Known rows, with every step that occurs:
x-g-n-q-p-f-c-t-y-v: [-203  321  392   42  -47 -279  156  239  300  -94   31 -249  -35  -16
   99 -334  276 -167  -26 -325  274  140 -265   12  -49    7 -161 -247
   23  129  180  476 -156 -471  -17 -164  -32 -323  -67  153  -21   25
  174   62 -173 -276 -122    2  -64   59  358  330  185 -205 -182   -1
    8  -85   58  -11   49  280 -253  -10 -210]
n-q-p-f-c: [-354  -37  172   88  -39  -12  -82  -85  403  163 -121 -280   43 -120
  -16 -168  446 -246 -277  -55  225  327  182   79   30  -40  -21  109
   24  135 -154  339   66 -256  286  207  126 -147   -7  258   43    8
  219  243  -11   71  -66 -132   46 -154   54  -29  167 -234 -355   94
   18 -147 -179   26 -103 -119  -34 -266 -138]
q-p-f-c: [-309  -10  260  112  133  -14  -18   60  273   13  -63 -198  180   53
   13 -112  476 -380 -333 -172  267  491  274   -7  -25   60 -168   11
 -137  166 -277  311  210 -309  152  115  -82  -81   15  132  -48  -24
    8  175   23  -54  -25 -199   91 -150  122  180  128 -191 -270  124
  -70  -71 -122   25 -103 -223  121 -178  -80]
p-y-t-c-f-n-q: [ -88 -171  -73  -62  107  115 -322    6   -3  -85  167  274   18  229
  -98 -337 -367 -114  232  -86 -151  -34  275  178  -40  -97   19  -63
  105  -60  216   -4 -215  -17  204  194  127   40  -60    9  -83  -96
  139   39  184  131  -93  -46  197 -144  -80  -81  -25  161    3 -169
  -81   76  -71  -61  222   23 -286 -114   97]
g-v-q-p: [-180  -30 -127  -24 -144   19  112  -76    6  -18 -149 -350  217 -198
  126   25   20 -251  -12  132 -222  210 -263   49  -49  183   21 -306
 -153  -38 -210 -197  260  -47  -25  -85   44   63  -64  185 -270  207
  112 -163   78   42  158 -243 -135  182 -128 -202    6 -225   16  145
   52  -87   39 -194  -89   87  181  151  -43]
v-q-g-t-y-c-f: [-122   87  -23  -12  -47  220 -163  282 -211 -232   14 -458  106    1
 -264  107    4 -303   57 -150 -131  -54   32 -107  149  -41   57   97
  369 -191   71 -225  281  -67 -368   47 -115   10 -120 -122  -63   85
  -32  320  157  -70  114  -80  -33   99  -99  243  -64 -162  166  -39
 -251  207  -63 -233  -38  161  204   56  429]
c-t-p-y-v: [ -14   29   66   24   76  129  -18   48 -311   49 -210  283   47  340
  123  135 -292  -37   98  -11   68  -41 -210   65   46   85 -336 -213
 -441   39  -84  161   91 -150  -91  171 -200  201  -35 -211  -22  -89
 -282  106 -111   14  -28  -13  295 -128  194  116   34  274  248   59
  -87   72  126  130  100  -69  -35   85  -67]
g-v-c-t: [ 134   65 -160   46  -92   -7  169  -72 -310  -70   54   54   43  -37
   26  181   26  -21  -56    3   -1   95 -459  104 -126  -66 -128 -210
 -125   -1  -69 -316  -56  -32   75 -118 -168   40   54 -136 -138  -74
  -76  -63   61  -63  172  -78   82  179 -225 -107  -47  190  199 -131
   65   92  256 -171   32   17  329  181 -117]
q-p-f-n-c-t-y-v: [ -16  267  269  132  141 -299  171  377  105 -322  260   15  166   49
   83 -179  110 -217 -186 -313  195  112   30  122  -12   69 -313 -164
  -43   28  -91  516  -74 -249  198 -221 -108  -44  -16   44  -38  141
 -230  -76   63 -299 -413 -128  -29 -156  210  560  107  -52  -42 -148
 -229 -200 -153  179  180   52   55 -127 -422]
c-f-n-q: [-109 -281 -193  -38  -21   38 -160 -277  393   92  -30  -97  136  -78
  -63 -245  118   -5  130   95  116   71  193   80  -30 -129  171  -12
   62   69  121  -12  -57  -46  309  226  259 -178   21  113    8 -149
   81   26  126  177    8  -14  256  -38  -42 -147  285  127  -59  154
   50  -44  -31 -169   63 -174   27 -378 -123]
y-t-c-f-n: [  30  -85   22  -12  148  -10 -241    3  -17 -292  241  158   70  251
  -40 -299 -109 -341  180 -132  -77  183  245   60 -191   11  -88 -121
   15    8   44  -29   43  -89   58   12   30  -52  -68  -68 -169 -232
  -32  -39  373  -54  -48   -6  147   11   90  211  -62  304  127 -152
 -123  174   -6  -94  213  -91  -18  -71  172]
a-x-g-t-p-f: [  99 -294  200 -191   77  -45 -143 -167   75 -232 -176  -39  -94   98
  169  154   86  -16  115 -112   54  219   99 -162  225  237  -98   78
 -270  -38 -145   32  428  -33 -269 -120 -312 -103   -9   32  -34 -107
 -134   97 -196   87  189  214  368   22   77 -108  212  475   23  216
 -316  164  220 -162   -3 -276 -150   77  176]
y-v-q-g-t: [-150   68 -215  -70 -181  376   58  101 -120  -91 -108 -444  173 -288
   75  171  241  -71  -39  161 -152  161 -101 -101  120  -31  113   -1
   21 -226  -34  -95  393   69 -131  -23  -76   85  -15   43 -100  212
 -256  309  117 -276  182  -81 -132  110  106   49    8  156   82  212
  -40  158  -45    0    4 -129   93  178  276]
v-c-f-n-q-p: [-142 -131 -103   72  -14 -112   87 -196  288  103  183  -72    8 -109
 -277 -291  257 -134 -171  -47  -58    7  172  117  -39 -243   43   77
   93   14 -129   28 -202  113  292   11  351 -137 -136  151   85   63
  231   41   58  153 -277   -3  -15  -13 -140   60  136   48 -179 -228
   84  -14 -131 -129   60   13   31 -232  -37]
a-x-g-n-c: [ -72 -150   -1  108  193 -234 -288 -217   84    9   37 -176 -149 -135
  235 -151   92  234  235  -38   57  171 -202 -186   96  269  233  -63
 -168  194 -109  -43  409 -111   -8 -357 -180  126  399  323 -118   32
  -19 -169  157  155  186   42  124  157   40 -500  271 -197  -48 -139
 -168   28  179   -5 -269 -338 -197  -31 -233]
y-t-p-v: [ -11  -95    1 -101   93   52 -193   20 -295  -67  -75  364   69  251
   29 -157  -24  -24  109  131  -53  146 -112  174   13  165 -277   -6
 -148    8 -127  140  373   68   16  225 -150  -24   55 -112 -118 -205
 -183  -63   52  165   60   -5  -55 -225  241 -104   72  196  121  127
   92  -50  -44  239  -35 -146  -77  226  255]
x-g-q-p-f-c-t-y-v: [  42  318  554   49    0 -241   94  423  136 -178   47 -171  121   71
   95 -197  288 -389  -79 -461  418  277 -129 -102   13   47 -356 -374
   19   94  178  352  -41 -468 -110 -195 -205 -194  -87  -67 -135   11
  -52   49 -251 -502  -73   13  -81   59  536  541  160  -24   16  116
 -104  167  126 -138   42  118  -97   36 -158]
f-n-q-p-a-c-t-y-v: [ -44 -140  348    3    6  -14  132  239  202 -153   90  123  120  238
   85 -160 -121  -98   27 -317  -20   75  174   43  383   42 -210  -71
    9 -111   -3  282  -74  281  143 -188  116   50 -282  256  143  175
  -21 -309  -48  -63 -324 -399  -33   -2  473  157  123 -256  -83  -45
   11 -286 -153  272   97   30 -115 -213 -222]
x-g-p-y-v-t-c-f-n-q: [ 223  -90 -259  -80   46 -213   12  144  146 -136 -195  334  -98   72
   39 -311 -451  231  434 -228  -70 -215  247  287  -71 -228  284 -175
    8  -59  263   46 -149  117  -23  -76   21   87  -50   47  -63 -161
   68 -115   -6 -166 -230  252  113   28  -10    2 -119  581  163   20
   63  192  249  -96  246  235 -432   87   90]
a-c-t-p: [ 108 -255  264   88   11   34  -35 -259 -157   30 -170  208 -150  291
   36  223   66  -81   43  -13  115   86 -136  -72   81   92 -149   29
 -381   77 -221 -130  131   54 -148   22  -49  105  -56 -148    7 -185
  -97  -14  117  169  -29 -159  313  126  133   41    4   81  207 -140
   35   55   72  118  -96 -203  129 -104 -102]
f-n-q-g-t-y-c: [ -56 -139  134 -156 -253   79 -238  210  -69 -237   15 -332   93 -103
   32 -117  195   12  200  -34  -18  -42  169   48  241 -195  118  -34
  519 -132  231 -192   49   64  -96   57   66 -128   30 -239   37  221
  158   83  196 -129  175  -79 -118   22  -30   20  250 -205   66  129
 -169   71   29  181  -54   29  146 -211   99]
p-q-g-v-c-t-y-n: [ 257  473   51  273 -192  100  161  270 -345   25  104    3  160   13
   -1  173  -10  115 -118 -135  102 -130 -298   11 -115 -178  -53 -241
   38  -67   30 -334 -443 -169 -390 -202  -13 -154  -26 -405  275  -27
 -107   93 -240 -141  -29   31 -121  -23 -144  240 -234 -208  141 -144
  141   30  249   12   43 -120  295  169  202]
x-a-v-c: [-172 -297 -166  -11  261  -61   20   49  -23  -90 -189 -188   64   28
   92  322  233   88 -341  -55  265  219   53 -196  326  189 -131   13
 -150   70 -214  111  325  203 -111 -185 -270  321  281   51  283 -203
 -204  120   80   72   96  -87  -22  264    7  -82  -61  299  -50 -116
  169  -86 -192  155 -285 -210  293   19  111]
t-y-v-q-p-a-n-c: [-108  138  112  -39  287  -11   76  284   -3  -28  202 -182  181   14
  107  122 -312  -62 -320 -306 -159  151  191 -119  176  367  -36 -158
 -175   44 -145  236  338  151  -59 -385  -16  295   31  299  188  202
  -96 -232   95  -78 -321 -257 -388 -145  134   65   51 -363 -154 -154
  -21 -449 -364  358 -100   45 -116   27   56]
y-n-q-g: [-185   61  -61  297 -143  184 -260 -190  134  406 -152 -161  100 -227
  210 -112  162   14   40  195   79   33 -124   26  -26 -161  258  -34
  160  111   -4 -106  -46 -184   12   83  385   31  151   21  239   69
   86  563   61  142  134  -14   34 -113  154  -86  126 -298    2   68
  116   10  -85  301  -83 -350  -15 -294  -35]
c-f-n-q-g-v-t-y: [ 137   56  -32 -127 -175  -50  224  185  -47  -56  -34  -78  168 -412
  -41 -150   26  165  240   18   21 -165   22   96 -154 -158  149 -230
  430   74  214 -116 -502   19    4  -31  177 -127   18 -174 -136 -139
  110 -123  -13 -196  210  154   14  162 -219 -216    0 -252   27  169
   28   68   95 -226  197  354  455 -208   53]
y-n-q-g-t-p-v: [  49  -86   -5    4 -224  159 -180 -295  -56  210 -210  101  -55 -164
   24  -16   65  181  -21  286  -24 -224   -5   75  -24 -115   83  171
  199 -106   89  -82   14   90 -165  393   80 -209  -86 -157  287   84
   -7  272 -318   87  215   98 -107 -265   36 -164   92   33   25  326
   65  -60  -28  344   88  -43 -169  -22  218]
x-g-v-t-p-y: [ 220  -96  -67 -182   31 -199  115   97 -371  -43 -295  322   52   24
  275   45 -205  251  270  -14  -64   38 -202   48  -72  200  -22 -475
 -305  200   50 -116   88   66 -273 -121 -258  193  195 -295 -313 -228
  -10 -182 -168   64  235  194  168  100  -86 -413   22   61  150  166
    5  185  458  -24   -3  132   91  247   95]
g-q-p-f: [-187  -35  274  123    5   78   32  -57  237  102  -87 -159  177  -36
  -85  -11  115 -424 -255  -77  -32  280  -11  140    2  116 -155 -311
  -64  -99 -143  -20   75 -367  140  141  -87  -59  214  141 -179  195
  -28  233   32  -42  246  -91  -35 -188   80   84  159  -12  -97  183
  -15   40  -49  -59  -94 -207  -84   38 -225]
t-p-y-q-g-v-n-c-f: [ 338  285 -283  227   26  169  -58 -199 -296  355  214  -11 -337 -107
 -169  237 -312  135   78  289 -140 -358 -333 -156 -241  155   82  208
   79  133   25 -203 -316  -45  -94  140   41  165  118 -173   15   57
  241   25 -231  259   57  142  -47 -107 -194 -160 -294 -362   14 -169
 -160   90  -58 -221   74  142  -60   63  -99]
x-g-v-c-f-n-q: [ 211 -168 -417  -96  -90 -257   78 -199  209  -40  130  -79  -92 -220
   -4 -279  228  190  227   12   14   45 -146   17 -108 -158  322 -170
  141   77  270 -154 -201   66  215 -185  200 -222  -62    5  -31 -163
  265 -201 -103   30  -23  128   64  146  -82 -236  180  204  -56  -80
  199   90  267 -405   96   25  -43 -179  -65]
t-p-y-q-g-v-n-c: [ 287  288 -183  132  -65  151  -42 -131 -429  294  139  -13 -254 -152
   60  307 -206  241  101  380 -178 -219 -433  -97 -135  147   78   58
   -2  147  -53 -250 -201   32 -130   28   16  278  268 -230  -13  187
  235  -67 -142  230  131   85 -194  -72 -195 -304 -224 -388    4  -58
  -71   16   10   29  -56   25  -40  209 -126]
q-p-v-n-c-t: [ -69   92  -64  186  276 -193  -98  -12  -38  160  273  239  -55    1
   47   26  105  -74 -318   82  169  128 -149   28 -176  -24 -168  302
 -282  -26  -41  112  228  152  358  -18  -14   95  100  258  -74  118
 -119 -243   75  189 -201 -115 -205  -31  -49 -224    4 -100  -16 -152
  -11  -84  -70  140 -170  -26  133  361 -365]
y-t-p-a-n-q-g-v-c-f: [ 196    8 -139 -101  -47  291  175 -225 -139  385  349  226 -396   78
 -250  141 -348  141 -154   67 -381 -259  -55 -103 -121  131  116  213
  190  -70  184 -253 -358  261   46  -40  222 -185 -233  -41  119 -134
  241   85 -154  -32   34  109 -153 -190   30  -48 -279 -168  -89 -383
  195    1 -184 -103  179  238 -155  -93  246]
y-t-p-f-n: [ -41  -51  173 -211   44   85   -6  -42   38 -223   71  240  161  348
   45 -115  132 -158  110   61  -72  289   29  130  -46   71 -214 -113
 -229   63  -83  129  130  -26   92   97  -32 -247   95 -158 -210 -102
 -128  -20  207   17  -64   25   96 -242  201  289   78  300  -80  112
   16   29 -138  127  179 -234  -96   17   11]
x-a-v-g-t-p: [  27 -269  -32 -288   11 -154   76  -33  -95 -310 -347 -199   33   56
  193  382  155  112 -199  169  110  -90   40 -368  151  313 -378  130
 -154   61   58   48  378  248 -451   11 -309   65   -8 -164   79  -83
  -71  125  -57  -92  276   99   28  318 -104    8   29  376  103  163
    4  -38   58  151 -160   63  136   81  299]
v-c-f-n: [  -1 -112 -153  -12  171   -2   42  -97   71  -82  172   30  194   60
 -217 -106  270  -67  -58  -88   58  216  178   15  -76 -192   20  -33
  -98   94 -111  -90  -34   63  168   -6   41  -26   60  -68   15 -133
 -101  -46  154   64  -87    1  129  -18 -140  109  129  328  -48  -82
   76   75   -6 -164   76 -241  214 -119   77]
x-a-p-v-t-c-f-n: [  47 -193   17 -277  427 -280  135  198   84 -360 -144  411  -13  148
  -75    4 -183   42 -197 -203  197  180  707   32   -3   21   23   44
  -77   80  -87  179  210  424   30  -86 -405  155  -48   58   31 -401
 -296 -585   67   72   19  210   36  220   51  -48  -57  458    2   67
 -218   23 -122   43  181   30  195  239  197]
y-c-t-p-f-n-q-g-v: [  -9   58  128 -148 -326   44   99 -201   18  -46  -58   98 -245  130
   64   50   50   18  120  282  -58 -114 -279  121  -51 -105  150   35
  185 -108  182  -84 -227 -157  180  183  214 -367 -139 -196  -41   45
  197  -23  -73 -108   28  100   67 -161  159  222 -136  -80   -8    8
  -22  171   55 -108  204  138   17 -113 -435]
q-g-n-c: [-210   50  -38  248  -25  -26  -38 -122  -57  226   76 -234 -100 -327
   27  -61  246  105  -14  188  -35   28 -146  -93 -156   86  297  -84
  131   97  -94  -37  -15 -318  115   -9  -68   89  425   30 -147  145
  -38  140  278   16  287  -47  -65   -6 -120 -222  119 -488 -110  -77
   70  -51   13  164 -323 -165   68 -140 -222]
v-t-c-f-n-q: [  29  -90  -28 -138   32 -117  -49 -137   94 -172  -86  160   27 -131
  -75 -150  -71  -25   57  -33  -35   -3  276  223 -192 -236  177 -101
   54   77   67  -64 -151   77  141   94  197   11   88    7   12 -301
  101  -92  283   49  -68  271  127  115 -253 -217  -83  384  -12  -10
  -21  141   67  -56  237   94  118  -35   65]
g-t-y-v-q-p: [-105   98   56  -91  -98   77   47  344 -131 -332  -81 -513  314 -142
   12   30    2 -325  -51 -212 -189  101  -75   59  171  112 -295 -280
  -44 -170 -155   54  377   37 -337 -157 -214  103 -151   63 -111  276
 -124   40   80 -224    2 -206 -252  168  -22  153  114   68  122  171
 -177 -124  -57   59   44  217   76  230  331]
a-v-q-g-n: [-384  -61  -52  -41   79  306   99 -101   12  119 -240 -316  147 -179
   85  214  397  121  -20  303 -147  151 -170 -208   66  159  200  -67
 -167  -75 -169 -136  172 -149 -226  -47   49  183  272  124    4  136
 -225  180  142  -22  376 -217 -211  248 -121 -227 -178 -279 -123  112
  232    6 -180   70 -254 -113  161  139    4]

Rows:
[  99 -258 -384  -68  -19  -48   62 -192  253   27  -37  231   15    7
 -371 -219  -18  268  127   83    7 -147  159  340   -1 -388  222  259
  152 -158   29  -82 -179  270  339  292   73 -244  -89  120  123  -17
   28 -270 -124  135 -130  -15  -81 -184 -290  -91   85  487  -35  142
  374 -190  -60 -175   30   20 -184    5   66] : g-p-v-c-f-n-q
[-160 -277 -182  -24  -60  341 -255  -32  117   42   68  -69  -12  100
 -208 -168   -7   64   61   -6  -86 -142  370    9  166 -199  204  256
  404 -231  356 -205    6   99  132  350   74 -107  -71   -9  -20  206
   80  321   -5  -10  121 -157  167 -244  -31   18  122 -168  -17  -10
 -286  266  -39  -82  141  -28 -111 -287  -17] : p-y-c-f-n-q-g-t
[  38   17  -15  -21 -153  -43  133  373 -212   77 -367  189  152 -324
  -35  -66 -110  345  215   75   52 -230   30  365   94 -254  147   32
  370  -89  -41    2 -182   87  -42   76  -27   69  161  -93  -14  -46
  -39  -17  -34    8  184   95 -210   -7 -221 -276   23  -63  139  342
  318 -164   29  196 -226  241  200  187  262] : n-q-g-p-v-t-y
[  -3 -113  211 -234  228  116 -169 -160   46  136  -70  205  -60  478
  134  533  180   -2  -90   66  279  139   74 -354   -9  127 -335  333
 -541  130   19   75  185  254 -123  180 -169   78 -136   -5  141 -232
 -206 -286 -147   70   39  -48    9  199   15 -210 -352  106 -141  200
   84  -51  -36   65 -102   10  220  168  -68] : f-c-t-p-a-v-n
[ 127 -211 -181  252  176   87   21 -152  293  446  177  107 -194   35
 -147  125 -358  142 -141 -103   16 -186  500 -192  -81  170  387  367
  133  -51   53 -129  -51  -11  127   19  -10    3   11  196   85  -18
  -74  121   36  -23   14 -119   81 -245  -57  111  -36 -314   -6 -111
  110 -194 -156   -8 -224  -81 -113 -394  -77] : q-g-p-a-n-c-f
[  62  304   61   66 -246  102  -92  230    9  238  -40 -287 -123  -86
   66  186   82   19  304   31  339 -173 -270  -36  -99 -421   42  220
  112   40  203  -42 -320  -26  -49  -14   92  -83 -193  -70   48  101
  126  -19   -3 -309  -41   33 -195  267  -33  105 -148  -19  148  152
  232  -23  -16  -33 -145  284  125   71  -19] : f-c-t-y-v-n-q-g-p
[ 245  152 -100  166 -335 -105  112 -117 -223  190  -27   22 -352 -145
   51  215  -22  270  -42  280   84 -340 -208  -80 -157  129  144   58
  -24 -115   30  -76 -219 -190  -60   83  -60 -213  -39 -288  -40 -147
  -41 -131 -171    4  -25  205   60  -44 -125  -65 -196 -294   74  -84
   82   14  317 -144 -177  -43  174  -52 -162] : n-c-t-p-q-g-v
[ 332  336   24   26 -325  151  400 -102 -461   39  113  275 -145   48
  -73  304 -219  111  -96  222 -300 -247 -435  -28   26   45 -110   21
  164  -28 -186 -217 -298   64 -179   -9   25   33  -61 -337   83  -19
   96  -27 -284   98  111  165  -42   -3  146  240 -310  -90   57  -42
   38   85  151 -101   97  124  123  242  136] : y-q-g-v-c-t-p-a
[  12  -30 -206  -32  373 -215  -91   53   62  117   96  169 -244  114
  106  369  -93  157 -289   71  390  130   16 -173   47   58  -13  412
 -268   83   21  108  409  459  289 -151 -422  226  116  273  -13  -93
 -285 -479   72  309  -42    7  -85  254   29 -292   49   69    8 -109
 -136 -161 -212  149 -246 -124  147  394 -302] : x-a-p-v-n-c-t
[ 160 -436   21 -205    9 -186 -354 -305  286 -313   16 -110 -188 -115
   81 -218  -54    9  313 -164   32   23  411 -154  117  -49  214  116
  112 -111  202 -157  103  108  -57 -145   52 -129 -227  192   67 -129
  177 -174  -50   22   92  228  338  263  -54 -280  199  499   70   24
 -337  215  264 -354  169  -62 -212 -181  151] : a-x-g-t-c-f-n-q
[  61  214  -10 -111 -213  -59  271  389  -36 -195  118   32  161   26
   56   97 -315  144  282   40  -96 -278    5  -27  135 -149  216   49
  193 -191   81  122 -100  168   27 -180  -87   50 -146   14 -127  324
 -256 -423   41 -281 -263 -103 -207   59   76  391 -142 -126   42  183
  168 -273  -94   -7  -76  230  -15   85  -82] : f-n-c-t-y-v-q-g-p-a
[  12 -255   50  -52  177  -97 -376 -175  321   33  201 -110 -338   49
   -6   41 -395 -298   28 -220 -206    1  337 -238  113   96   49  377
  -37 -262  120  -66  185  271  -63 -180   30   32 -374  542  106   59
  324 -132 -142  250   13  198   81  232  -49 -444  -91  229 -121  -66
 -329  124  156 -355  -14  129 -331  224  214] : v-n-q-p-a-x-g-t-c-f
[ 213  121 -223  136 -183  102  207  -68 -207  200  -32  -81 -280  -65
 -337  184   63   97 -100  140  -79 -206  -39  -68 -155    8  124   46
  -22 -120 -132 -142 -362 -146 -206  111  -18 -229 -180 -313  156 -260
   33   39 -277   68   -5  288   12 -111 -222   21 -271   41  -42 -128
  246  108  255 -388  -82  -77  173   11  341] : t-p-q-g-v-c-f
[ 158  370  154  218 -268  -11  164 -355 -249  161  122   37 -326 -126
  -79   68   -1  187  -34  333 -118 -389 -520  -46 -177   83   47   55
  134  138 -133 -126 -210 -244 -167   83   84  -63  316 -238  -33   83
   93  126   71  153   76  189  -29   37   83  261 -100 -364   75 -189
 -116   78    5  136  -33   74  -49   23 -212] : y-q-g-n-c-t-p
[ -16  -40 -286  143   73  135 -221  -55  134  227 -392  133  220  197
  229   14 -170  375  218   90  -66 -267 -191  107   45  -67  -60  119
 -143   59   76 -215   13   65 -244  105  169  256   53  107  243  223
   32  508 -160   69   89 -259  -22 -118 -300 -173  -94  -63  118   78
  189 -162  -24  374  -40 -139 -460  -67  -21] : a-v-g-p-y-n-q
[   2 -187    3 -356   69 -118   78 -211   72 -141  -26  295   19  243
  115  323    7  257  -28  216  -74 -141   64 -205  146  184   -5  208
 -325  -46  -29  137  220  372    6   40  -39  123  -50   57   50  -14
 -317 -499  -36  109 -253  -91  -38  111  -61  -68 -263   41 -167   77
   58 -227 -175  100  -39   57   23   51 -227] : f-n-c-t-p-a-v-q
[-170  174  -36   21  135 -134   23  185   30 -149   63   80   87   21
  -12 -428 -179 -179   -5  -55 -222  -65  227   72 -144  -92 -156  -81
  -24   28   70  304 -239 -151  137  -14  319  164 -329   87   89  153
  258  116  -30 -108 -300   31    3 -146   -7  167   68  100  -36 -206
  -56   33   55   27  213  110 -379  -84   47] : t-c-f-n-q-p-y-v-g
[-228  132  466   63  -87 -154   33  175  189  -20  -24 -134  111  -22
  -29 -109  243 -323 -222 -244  356  127   44   79   24 -117 -287   -4
   96  129  -45  348 -231 -369  113   84   55 -197 -135   27   31  -54
  166  147  -95  -19 -133 -114  123    7   -3  238  138 -282 -161   38
  -70 -191 -105  -30  -55  180  163 -198 -140] : n-q-p-f-c-t-y
[-213  -55    1  247  119   35 -303   68  -50  144  129  155 -148  176
 -185 -362 -473 -394   -2 -205 -251 -133  154  209  -42   64 -165   -2
  141 -113  -14  123 -144 -182  103  152  120  155 -196  172  -97  -15
  272  360  112  211 -137  -81  128 -140  -33  -10 -127 -148   43 -400
 -186   81 -112  -50   88  191 -332  -69  146] : n-q-p-y-t-c-f
[ -71  104 -292   91  -41  155  112   -2  118  138  149 -162  -61 -261
 -181 -196  363   86  -35   87    4    3   44   16    6 -324  232  136
  221  -34   16  145 -247   38  287  -32  352  -47  -89   17  228  -20
  -17  258   30 -162 -208  123  -52  -93  158  162   29  192 -114 -186
  154  139 -158  -72  128 -148    8 -253   46] : y-v-c-f-n-q-g
[ -40 -134 -157  -24   16  168  124 -119  141  319   53  -28  -24  -81
   34  314 -281  257 -122  128 -181  -60  287 -182   72   89  543  246
  -20 -104  -30 -273  174  203   50 -150   79  158  140  233   12  240
  -54 -125  160   20  -17 -200 -208  -97 -165  -61  -83 -324  -97   17
  286 -280 -226  130 -352  -97  -89  -27    8] : v-q-g-p-a-n-c
[ 102  299  180 -116  -85  111  115   73 -424  -21 -164  263  127  219
   44  162 -253   -9  105  138 -113 -179 -492  -33 -101   -8 -436 -283
 -327   50  180 -105  -74 -159 -158  147 -115  168   -1 -324 -187  151
 -121  106 -161 -221  134  144   48 -106  104  128   84  285  285   96
   14  262  270   32   93   10 -248  316  -53] : c-t-p-y-v-g-q
[ 154  380  278   47   91 -219  282  320    3 -381  200   72  310 -147
  -36 -200  129   26 -305 -231  -41  106   81  291   43   59 -221 -149
  170  223 -281  233    8   75  -17 -247   22   65  461  -23  -32   80
   -9  -68  171   11 -332   46 -210 -149    5  361   33 -227 -181  -91
 -319 -120 -252  293  235   17  116   75  -96] : v-t-y-q-p-f-n-c
